Here is a tiny trained network, its code and every weight. The questions are about switching its units off for an input and a class, where a switched-off unit gives its printed mean instead of its output.

import numpy as np


def w(rows, s, z=0):
    codes = np.array(rows[::2]) - 128.0
    scale = np.full(codes.shape[1], s)
    scale[-1] = z or s
    return codes * scale


def f(y):
    return y / 2 * (1 + np.tanh(0.7978845608 * (y + 0.044715 * y**3)))


def log_softmax(a):
    a = a - a.max(-1, keepdims=True)
    return a - np.log(np.exp(a).sum(-1, keepdims=True))


def net(x, mask):
    res = np.array(x, float).reshape(1, 6) / 4 @ E
    y = f(res @ A[0][:, :-1].T + A[0][:, -1])
    res = res + np.where(mask, y, B[0][:, -1]) @ B[0][:, :-1]
    return log_softmax(res[-1] @ U[:, :-1].T + U[:, -1])


A, B = {}, {}
E = w([
[92,164,140,188,219,158,81,192,64,98,90],'x0',
[181,196,75,101,20,3,119,92,49,196,90],'x1',
[72,143,27,27,152,181,152,240,130,98,86],'x2',
[93,175,193,151,103,86,152,156,209,26,69],'x3',
[146,224,220,129,29,206,199,155,17,166,147],'x4',
[61,86,174,27,62,206,170,162,241,93,104],'x5',
],0.0076)
A[0] = w([
[154,109,150,158,80,66,148,65,139,156,164,158],'N1',
[151,173,191,201,55,77,147,105,88,126,136,132],'N2',
[138,116,127,143,166,143,94,109,150,179,108,126],'N3',
[104,140,153,153,102,88,111,155,141,95,102,55],'N4',
[129,138,136,94,79,159,161,126,156,114,142,232],'N5',
[138,148,108,70,43,108,189,125,178,113,135,195],'N6',
[136,90,182,121,64,151,172,60,254,116,163,182],'N7',
[80,110,136,131,155,95,131,108,129,167,153,55],'N8',
[110,177,144,154,170,182,146,186,124,70,99,184],'N9',
[115,117,100,95,194,176,114,183,150,101,109,212],'N10',
[143,142,64,70,108,72,176,155,130,120,144,100],'N11',
[116,143,140,113,92,45,109,143,152,85,70,195],'N12',
[140,162,83,95,116,66,150,157,116,124,104,195],'N13',
[127,171,162,102,40,205,137,136,40,187,120,160],'N14',
[134,86,121,107,150,144,113,185,113,124,129,2],'N15',
],0.012,0.0029)
B[0] = w([
[148,125,86,159,202,143,69,80,112,112,113,202],'N1',
[19,246,109,110,140,147,120,159,108,165,71,229],'N2',
[147,95,86,102,98,117,115,100,130,99,115,152],'N3',
[168,133,145,149,165,126,136,115,153,129,163,163],'N4',
[142,81,124,124,110,85,134,143,140,107,140,193],'N5',
[92,89,174,97,93,136,153,196,117,119,134,222],'N6',
[190,85,191,136,85,120,211,179,183,100,174,250],'N7',
[186,127,102,102,141,113,134,119,119,146,143,136],'N8',
[99,176,169,136,116,120,175,161,194,119,124,232],'N9',
[73,208,188,127,78,150,155,167,86,163,115,235],'N10',
[66,139,124,86,97,135,94,129,64,148,96,186],'N11',
[144,185,135,177,145,162,163,117,165,148,149,206],'N12',
[50,127,147,89,126,153,107,132,69,127,111,195],'N13',
[123,12,152,62,62,115,143,155,118,98,151,253],'N14',
[90,146,143,134,148,95,115,104,155,104,100,155],'N15',
],0.013,0.014)
U = w([
[83,181,65,129,192,135,31,88,50,177,57,38],'0',
[116,73,220,72,46,152,192,200,120,98,139,167],'1',
[254,46,90,167,186,93,95,64,154,94,166,9],'2',
[106,236,192,199,181,151,164,146,189,126,89,250],'3',
],0.0071,0.0024)

Each question gives the input, the list of numbers given to net, and the class t.
The units are the neurons (one row each of A and B). Each row of codes is followed by its name. A weight is (code - 128) times the scale printed after its matrix; where a second scale follows, it is the last column's (A, B and U).
mask holds one flag per neuron, in row order. A switched-off neuron (its flag False) gives its mean, the last column of its row in B, instead of its output. The means were averaged over made-up inputs and are rounded, as every weight is.
A unit's drop is (log p(t) with every unit on - log p(t) with that unit switched off) / (log p(t) with every unit on - log p(t) with every unit switched off).
The circuit of an input: a set's keep is (log p(t) with only the set's units on - log p(t) with every unit switched off) / (log p(t) with every unit on - log p(t) with every unit switched off). Starting from the 12 units with the biggest drops (on a tie, the unit counted first), units are removed one at a time, each time the one whose removal leaves the highest keep (on an exact tie, the one counted first), for as long as the keep stays at least 0.8.
units of the circuit, in order: the units of the circuit, biggest drop first
top k neurons: the k neurons with the biggest drops, biggest first
drop when u is switched off: that unit's drop, to one decimal
input [2,-8,8,5,-8,8], class 3: top 3 neurons : [N14 N9 N15]
input [-2,-2,1,-4,-6,-5], class 0: units of the circuit, in order : [N7]
input [7,-2,-4,-6,0,1], class 0: top 3 neurons : [N7 N14 N6]
input [2,-7,1,-5,-7,-4], class 3: top 2 neurons : [N14 N10]
input [3,5,-5,6,2,-4], class 0: units of the circuit, in order : [N7 N1]
input [-6,3,5,-7,-5,0], class 0: top 2 neurons : [N7 N14]
input [2,3,6,6,5,-7], class 3: top 3 neurons : [N2 N7 N6]
input [7,-2,-7,-7,6,-5], class 0: top 2 neurons : [N2 N7]
input [-6,5,7,-3,-5,-1], class 0: top 3 neurons : [N7 N14 N11]
input [-5,2,-7,-6,8,-6], class 0: top 2 neurons : [N2 N1]
input [5,0,3,-2,-6,-6], class 0: drop when N7 is switched off : 0.5
input [8,7,-8,3,-6,5], class 3: drop when N12 is switched off : 0.3
input [-7,-2,-6,-5,-4,-7], class 2: drop when N10 is switched off : 0.1
